How the states are linked:
at | ga ka ke ko
Z467 | Z735 Z68 Z711 Z147
Z75 | Z26 Z808 Z202 Z68
Z866 | Z99 Z382 Z696 Z13
Z939 | Z220 Z691 Z503 Z479
Z189 | Z424 Z738 Z298 Z23
Z220 | Z384 Z426 Z479 Z939
Z374 | Z309 Z121 Z866 Z99
Z231 | Z572 Z220 Z100 Z832
Z481 | Z503 Z933 Z426 Z393
Z426 | Z393 Z735 Z441 Z691
Z479 | Z939 Z441 Z481 Z503
Z441 | Z691 Z147 Z933 Z447
Z517 | Z121 Z19 Z70 Z382
Z477 | Z246 Z63 Z738 Z242
Z100 | Z832 Z479 Z990 Z87
Z784 | Z738 Z888 Z113 Z469
Z202 | Z68 Z495 Z325 Z412
Z424 | Z534 Z242 Z23 Z189
Z298 | Z23 Z469 Z477 Z246
Z70 | Z382 Z572 Z40 Z457
Z147 | Z467 Z202 Z277 Z711
Z19 | Z136 Z87 Z572 Z641
Z696 | Z13 Z457 Z121 Z521
Z277 | Z711 Z325 Z75 Z26
Z534 | Z455 Z477 Z189 Z424
Z136 | Z40 Z100 Z641 Z19
Z384 | Z990 Z393 Z939 Z220
Z447 | Z441 Z711 Z893 Z933
Z63 | Z113 Z303 Z478 Z164
Z893 | Z933 Z26 Z467 Z735
Z933 | Z447 Z277 Z735 Z893
Z572 | Z641 Z384 Z832 Z231
Z303 | Z673 Z13 Z309 Z671
Z455 | Z495 Z246 Z424 Z534
Z888 | Z478 Z374 Z673 Z299
Z113 | Z469 Z673 Z164 Z63
Z242 | Z477 Z164 Z784 Z738
Z309 | Z671 Z521 Z99 Z374
Z393 | Z481 Z893 Z691 Z426
Z457 | Z70 Z231 Z136 Z40
Z478 | Z164 Z309 Z299 Z888
Z68 | Z75 Z336 Z412 Z202
Z246 | Z298 Z113 Z242 Z477
Z325 | Z412 Z534 Z808 Z407
Z641 | Z19 Z990 Z231 Z572
Z469 | Z784 Z299 Z63 Z113
Z673 | Z299 Z866 Z671 Z303
Z412 | Z202 Z455 Z407 Z325
Z495 | Z336 Z298 Z534 Z455
Z336 | Z808 Z23 Z455 Z495
Z23 | Z189 Z784 Z246 Z298
Z735 | Z893 Z75 Z147 Z467
Z99 | Z374 Z517 Z13 Z866
Z13 | Z866 Z70 Z521 Z696
Z671 | Z303 Z696 Z374 Z309
Z164 | Z63 Z671 Z888 Z478
Z26 | Z277 Z407 Z68 Z75
Z990 | Z87 Z481 Z220 Z384
Z832 | Z231 Z939 Z87 Z100
Z87 | Z100 Z503 Z384 Z990
Z40 | Z457 Z832 Z19 Z136
Z521 | Z696 Z40 Z517 Z121
Z382 | Z517 Z641 Z457 Z70
Z299 | Z888 Z99 Z303 Z673
Z808 | Z407 Z189 Z495 Z336
Z407 | Z325 Z424 Z336 Z808
Z691 | Z426 Z467 Z447 Z441
Z121 | Z521 Z136 Z382 Z517
Z503 | Z479 Z447 Z393 Z481
Z711 | Z147 Z412 Z26 Z277
Z738 | Z242 Z478 Z469 Z784

The rows follow the links: the fewer symbols apart two states are, the more alike their rows tend to be.

Each row is also shifted at random along 8 hidden directions that mean nothing.

Known rows, each with its state:
[ 151,  -27,  -46,  -53,  -67,  -78,   20,  -68,  -26,   61,  100,  -35,   45,   -7,   79,  -46,    6,  -18,  -25,   67,  -33,    6,  -41,   -8]
state: Z808
[  -2,   62,  -27,  -23,  -53,  -75,   16,   14,  -24,  -27,   75,  -71,  -50,   49,  164,  -28,  -49,  -36,  -37,  -19,  -50,   59,   11,   41]
state: Z63
[ -94,   64, -101,  -47,    9,  -47, -166,   48,  -28,  -69, -113,   37, -141,   95,   55,  -24,   31,  -18,   56,  -62,   28,   69,  -17,   21]
state: Z303
[  65,   38, -112,   24,  -75,   17,  -57,    8,   65,   -5,  -88,    4,   -9,  -63,   39,   -4,  -45,  -62,  -93,   -6,  -49,   40,    8,   27]
state: Z784
[  45,    0,  103,  -46,  -77,  -24, -118,  -77,    0,   50,  114,  -16,  -29,   28,   63,  -59,   63,  -57,    5,   44,  -24,   17, -130,  -21]
state: Z495
[ -10,  -38,   94,   86,   28,  118,   92,    2,   83,   11,  100,    0,  -31, -111, -116,   62,  -34,   32,  -58,    3,   -7,  -70,  -13,  -17]
state: Z479
[-117,  -34,  -52,  -19,   18,  -53,   16,  -23, -110,   47,  124,  -59,  120,   55,   10,    4,   80,   64,   75,  -57,   31,  -59,   39,  -40]
state: Z691
[  76, -100, -137,   -4,   -1,  -57, -178,   19,  -38,   63, -230,   85,  -79,  -58,   13,   32,   37,   76,   10,  -35,   61,  -76,   72,  -42]
state: Z933
[ -87,  -50,   23, -121,  -67, -130,  -30,  -38,  -87,   76, -194,  -40,   15,   27,  254,   -3,   13,    3,   30,   35,  -19,  -22, -104,  -46]
state: Z325
[ -76,   49,   17,  -27,   53,   55,  201,   13,   82,  -84,   99,  -41,   97,  -35,  112,    9,  -49,    0,  -36,   24,  -52,   68, -128,    9]
state: Z13
[  86,  -64,  -85,  -46,   41,  -41,   28,   49,   35,   13,   -8,   34,  -37,  -73,   39,   83,  -47,   47,  -26,  -25,   29,  -90, -127,  -14]
state: Z220
[ -75,   51,  -89,   33,    4,  110,  -22,   30,  127,  -82,  -79,   26, -181,  -83,   80,   21,  -58,  -27,  -80,   15,  -47,   73,  -90,    8]
state: Z671
[  56,    2, -115,  -69,  -94,  -39, -131,  -47,   30,   39,    5,   -2, -103,  -18,  107,  -19,   15,  -68,  -37,   40,  -38,    9, -184,  -18]
state: Z424
[  -7,   38,   65,   32,  -92,   26,  -88,  -40,   14,   24,   78,  -56, -133,   10,   90,  -29,  -22,  -81,  -50,   41,  -57,   29,  -34,    8]
state: Z298
[ 137,   46, -196,    3,  -21,  -81,   -1,   46,  -23,  -37,  -81,   11,  113,   16,   16,  -30,  -35,  -11,  -36,  -52,   -7,   60,  166,   61]
state: Z478
[-161,   -9,    1,  136,   43,  139,  -52,   18,  -24,   12,  -13,    4,    3,    3, -194,   50,   32,   19,   40,  -47,   44,  -67,  151,  -24]
state: Z939
[ -82,  -31, -167,   42,    8,   12,  -87,  -26,  -82,   37,  277,  -77, -185,   37,   91,   18,   33,   48,   35,  -15,   14,  -57,    1,  -40]
state: Z426
[  40,   -1,  -79,   -2,   84,  -20,   82,   69,  -32,  -43,  -19,    3,  -11,   36,   66,   51,  -85,   25,   24,    6,   31,  -20,   25,   26]
state: Z136
[-181,   19, -131,   -6,   72,   11,  116,   50,  -56,  -38,  -14,  -37, -180,   76,  -66,   76,  -73,    7,   64,    6,   32,  -43,   -3,   11]
state: Z572
[  -1,  -34,  130,   29,   59,   24,   46,   54,   -3,   -1,   20,   -9,  113,  -22,  109,   70,  -46,   35,   -2,  -30,   19,  -68,  -28,  -12]
state: Z87
[  -2,   83, -174,  -13,  -54,  -21,  -41,  -13,    5,  -24,   22,    4,   10,   53, -212,  -52,   42,  -69,    4,  -41,   -8,   57,   58,   44]
state: Z469
[  73,   27,  167,  -25,  -80,   12, -116,  -52,   66,   27,   33,   33,   65,   -7,  -89,  -56,   69,  -84,  -22,    5,  -24,   30, -108,    3]
state: Z23
[ -86,   -4,  -51,   56,   75,   32,  -41,   70,  -81,  -16,  -64,   -8,   64,   66,   78,   62,  -31,   21,   64,  -38,   50,  -52,   87,   -5]
state: Z231
[  32,  -56,   66,   86,  -30,   69,  -82,  -66,  -21,   69,   47,  -11,  104,  -53,   61,  -38,   65,   32,  -15,   34,  -11,  -10,  104,  -49]
state: Z277

In each set, the symbols that take the first to the second take the third to the fourth, perhaps in another order. Give the fourth.
Answer with the state's name.
A [  -7,    3,   60,   17,   75,   83,   10,   55,   80,  -59,  -68,   70, -150,  -24,  -89,   59,  -57,   -3,    2,   17,   31,  -15,  -83,   12]
B [  31,    8,  -68,  -61,   80,  -58,   65,   61,  -28,  -53,   31,   -3,  -14,   54,  149,   36,  -63,   25,   38,    2,   26,    0,  -83,   18]
C [   4,  -27,  -80,   14,  -55,   57,   30,  -83,   26,   60,  -28,   -4,  143,  -74,  -74,  -31,   56,  -17,  -27,   59,  -34,    5,    4,  -40]
D Z68

A [ 111,   -7,  106,   27,   78,   65,   50,   62,   94,  -64,  -48,   70,  -21,  -58,    6,   41,  -79,   11,  -35,   24,   17,    2,  -53,   22]
B [ -12,  -82,  -92,   53,   -7,   63,  158,   -5,   68,   44,  -77,  -16, -102, -182,    4,   82,  -87,   68, -111,   44,  -37,  -72,   19,  -32]
C [ -67,  -69,    0,   82,  -14,   42,  -31,  -24,  -56,   67, -110,  -18,   49,  -53,   48,   12,   25,   64,   -5,    5,    5,  -45,  164,  -48]
D Z298

A [  53,   22,  -48,   23,   76,   74,  -38,   47,   64,  -76,  -16,   72,  -15,  -10,  -21,   14,  -16,   -2,    7,    2,   27,   34,  -40,   13]
B [ -84,   19,   66,  -22,   83,    4,   80,   62,  -13,  -59, -107,   12,   54,   46,   67,   37,  -43,   13,   48,   -9,   23,    9,  -23,   11]
C [  43,   16, -132,  -45,  -72,  -53, -111,  -48,  -40,   44,  -51,   19,   18,   50, -125,  -50,   66,  -63,   33,   11,    7,   11,    7,    1]
D Z189

A [ -44,  -33,  130,  -34,   56,  -69,  103,   53,  -48,    8,  -45,   -2,   -8,   37,  -62,   66,  -38,   46,   46,  -45,   48,  -83,    7,   10]
B [  52,  -67,  122,  -45,   30, -100,   40,   27,  -47,   37,   44,   -6,  -20,    0,   39,   41,  -11,   73,   19,  -42,   36,  -84,  -16,   -8]
C [  10,    4,  -39,   36,  -90,   59,  128,  -81,   35,   50,  135, -114,   95,  -85,  177,  -13,  -56,  -55, -108,  102, -110,   21,  -52,  -18]
D Z298

A [  87,   17,  -33,  -15,   95,   16,  -63,   40,    2,  -49,   98,   76,  142,   65, -140,    0,   60,    1,   84,  -46,   75,  -11,  -44,   11]
B [ -19,  -34,  -66,  -16,   63,  -55,   37,   65,  -69,   10, -122,   24,  119,   31,  -56,   69,  -14,   46,   57,  -65,   64,  -87,   61,    1]
C [-151,  -31, -136,   19,   28,   42,   -6,    4,  -34,   28,   31,  -34,  159,  -22,   39,   57,   48,   40,   31,  -61,   13,  -74,  -27,  -54]
D Z933

A [ 114,   56,   48,  -91,   11,  -84,   69,   21,   68,  -72,   76,   38,    6,   15,  -79,  -50,    3,  -11,  -16,  -35,   -6,   80,  -82,   56]
B [  34,   16,  -30,   56,   49,  121, -104,   54,  107,  -74, -117,   75,   84,  -82,  161,   18,  -18,   -4,  -47,   -9,   -6,   56,  -57,   -7]
C [ -28,   51,  -95,   31,   38,  125,   42,   12,  126,  -86,   44,   21,   77,  -78,   46,    0,  -13,  -18,  -58,    6,  -40,   80, -101,    3]
D Z382

A [  44,   19, -280, -119,   83,  -34,   57,   22,   31,  -56,  176,   25,  124,   25,    9,   26,   27,   -1,   53,  -19,   30,   -6, -254,   -7]
B [  49,   -3, -116,   26,   82,   59,    8,   56,   37,  -45,  -27,   51,   78,  -23,  -22,   52,  -32,    7,   10,   -7,   35,  -23,  -34,    4]
C [ 119,   -4,   72,   26,  -82,  -25, -137,  -15,  -10,   46, -135,   22,   20,   -5,   39,  -28,   -7,  -55,  -36,   18,  -14,    9,   69,   14]
D Z23

A [  36,  -48,  -28,  -24,  -54,    6, -185,  -63,    4,   62,  -76,   50,  -27,  -28,    4,  -34,   95,  -10,   14,   31,   10,   -7,  -67,  -52]
B [-100,   72,  -43,  -23,  -69,    0,   -4,  -14,   32,  -16,  -63,  -14,  -30,   18, -124,  -21,   12,  -74,  -18,  -23,  -36,   46,  -19,   27]
C [   4,   57,   79,  -56,   -2, -140,  -41,   59,  -79,  -39, -185,   27,  142,  118,  -15,  -50,   27,   -6,   58,  -98,   31,   60,  146,   56]
D Z40

A [ -60,  -39,   37,   65,   51,   63,  -55,   60,   -7,    8,  -96,   19,   54,  -29,   72,   82,  -29,   29,    7,  -42,   35,  -79,   14,  -28]
B [ -32,  -62,  105,  114,   -4,   27,   82,  -14,  -68,   57,   98,  -89, -135,  -36,  104,   24,  -62,   77,  -39,   33,  -18,  -55,  193,  -17]
C [-109,   63,   11,  -47,   74,  -34,   58,   24,  -61,  -77,  122,  -35,   33,  138,   54,  -27,   19,    5,   96,  -22,   22,   57,  -23,   21]
D Z231

A [ -39,  -43,   16,  -13,  -53,   50,  -28,  -78,   35,   64,  -96,    9,  198,  -86,   39,  -20,   81,  -10,  -19,   38,  -32,   -4,  -80,  -64]
B [ 150,   56,   16,  -41,  -54,  -96,  -44,  -10,  -18,   -4,  106,   -3,  197,   62,  -40,  -75,   48,  -53,   -3,  -53,  -11,   55,   35,   47]
C [  11,  -50,  -63,   79,  -43,   79,  -19,  -72,    0,   62,   28,  -24,  -35,  -76,    7,  -20,   20,   18,  -40,   70,  -30,  -10,   84,  -40]
D Z477

A [  73,   30, -161,  -44,   42,  -42,  153,   55,   53,  -75, -133,   38,   35,  -38,  -43,    6,  -74,   17,  -39,   -5,   -8,   60,   34,   49]
B [-115,   31,   40,   -9,   72,   41,   89,   45,   13,  -67,  -24,  -14,   -4,   28,  109,   36,  -54,    4,   22,   14,   -3,   23,  -68,    4]
C [  36,  -25,  -72,   66,  -62,   71,  -66,  -63,   -1,   64,  -99,    8,  109,  -55,  -44,  -30,   37,  -29,  -30,   55,  -24,    4,  104,  -29]
D Z23

A [  70,   25, -129,  -25,   62,  -20,   17,   62,   26,  -78, -111,   67,  -35,   10,  -27,    4,  -36,   13,    9,  -13,   29,   50,   25,   36]
B [   7,  -30,  -58,  -67,   51,  -58,   39,   26,  -15,    6,   86,   17,   13,   16,  -96,   48,   20,   38,   47,  -51,   50,  -79, -103,   -9]
C [  98,   29,   20,   68,  -93,   73, -131,  -19,   95,    6,    4,   13, -200,  -69,   -4,  -16,  -45,  -84, -106,   42,  -50,   34,  -23,   20]
D Z696

A [ -51,  -37,  -12,   67,   37,   66,   36,   38,    4,    9,   76,  -48,  -71,  -54,  157,   87,  -81,   33,  -38,    0,   -5,  -78,  -34,  -22]
B [ -52,  -55,  139,  -25,   29,  -20,   22,   14,   -3,   35,  -20,   10,  118,  -37,   -1,   45,   37,   56,   20,  -58,   27,  -79,  -60,  -37]
C [  53,   69,   20,    6,  -39,  -11,   -3,    6,   49,  -47,   88,   -6, -128,   13,  -55,  -42,  -30,  -47,  -51,  -13,  -32,   71,   18,   56]
D Z303

A [ -28,  -73,  -24,   63,   12,   19,  -94,   33,  -33,   44,  -68,    1, -118,  -51,  103,   64,  -26,   63,  -15,  -27,   26,  -86,   64,  -36]
B [  28,  -68,  -74,   66,   11,   -2,  -53,  -13,  -87,   67,  -71,   14,  285,  -23,  -34,  -11,   86,   74,   34,  -52,   42,  -51,  219,  -39]
C [ -61,  -20,   48,  -67,   69,  -35,  198,   50,    5,  -15,  -22,  -23,  131,  -11,   42,   82,  -61,   29,   15,  -18,   11,  -63, -120,   -1]
D Z220

A [-142,   61,   83,  103,   46,  167,    8,   23,   71,  -86,   33,  -14, -110,  -12,   63,    5,  -42,  -18,  -23,   26,  -31,   72,   10,    5]
B [  33,  -65,  -52,   54,   12,  -26, -159,    6,  -88,   53,  -17,   31, -139,   23,  -63,    5,   45,   67,   46,  -39,   67,  -68,  160,  -22]
C [ -18,   50,  -93,   34,   32,   47,   11,   42,   38,  -72,  -84,   21,  138,  -14,   52,  -12,  -10,   -1,  -19,  -30,  -15,   74,   65,   21]
D Z481

A [  55,    6, -106,   31,   86,   66,  122,   52,   52,  -55,  -20,   42,   22,  -36, -116,   52,  -71,    7,   -8,   19,   21,  -12,   10,   25]
B [   3,  -52,  -17,  -41,   36,  -83,  -19,   38,  -57,   23,   36,    0, -148,   29,    8,   53,  -15,   55,   38,  -43,   51,  -89,  -33,   -9]
C [-169,  -37,  149,  -54,  -42,  -17,  -12,  -67,  -41,   65, -138,  -15,   69,    8,    9,  -22,   90,   13,   51,   19,   -6,  -16,  -46,  -60]
D Z189

A [ -32,  -42,    0,   26,  -47,    5,  -20,  -70,  -58,   65,   43,  -50, -103,    1,   57,  -30,   23,   17,    5,   66,  -20,  -10,   62,  -35]
B [  81,   12,   -6,   -8,  -85,   31, -105,  -48,   79,   30,  -53,   40,    7,  -57,  -78,  -27,   31,  -79,  -54,   29,  -32,   20,  -89,   -5]
C [ -39,   56,  -22,   40,  -82,   20,    0,  -25,    0,    7,   50,  -72,    6,    8,   63,  -24,  -31,  -73,  -55,   12,  -65,   44,   39,   20]
D Z671

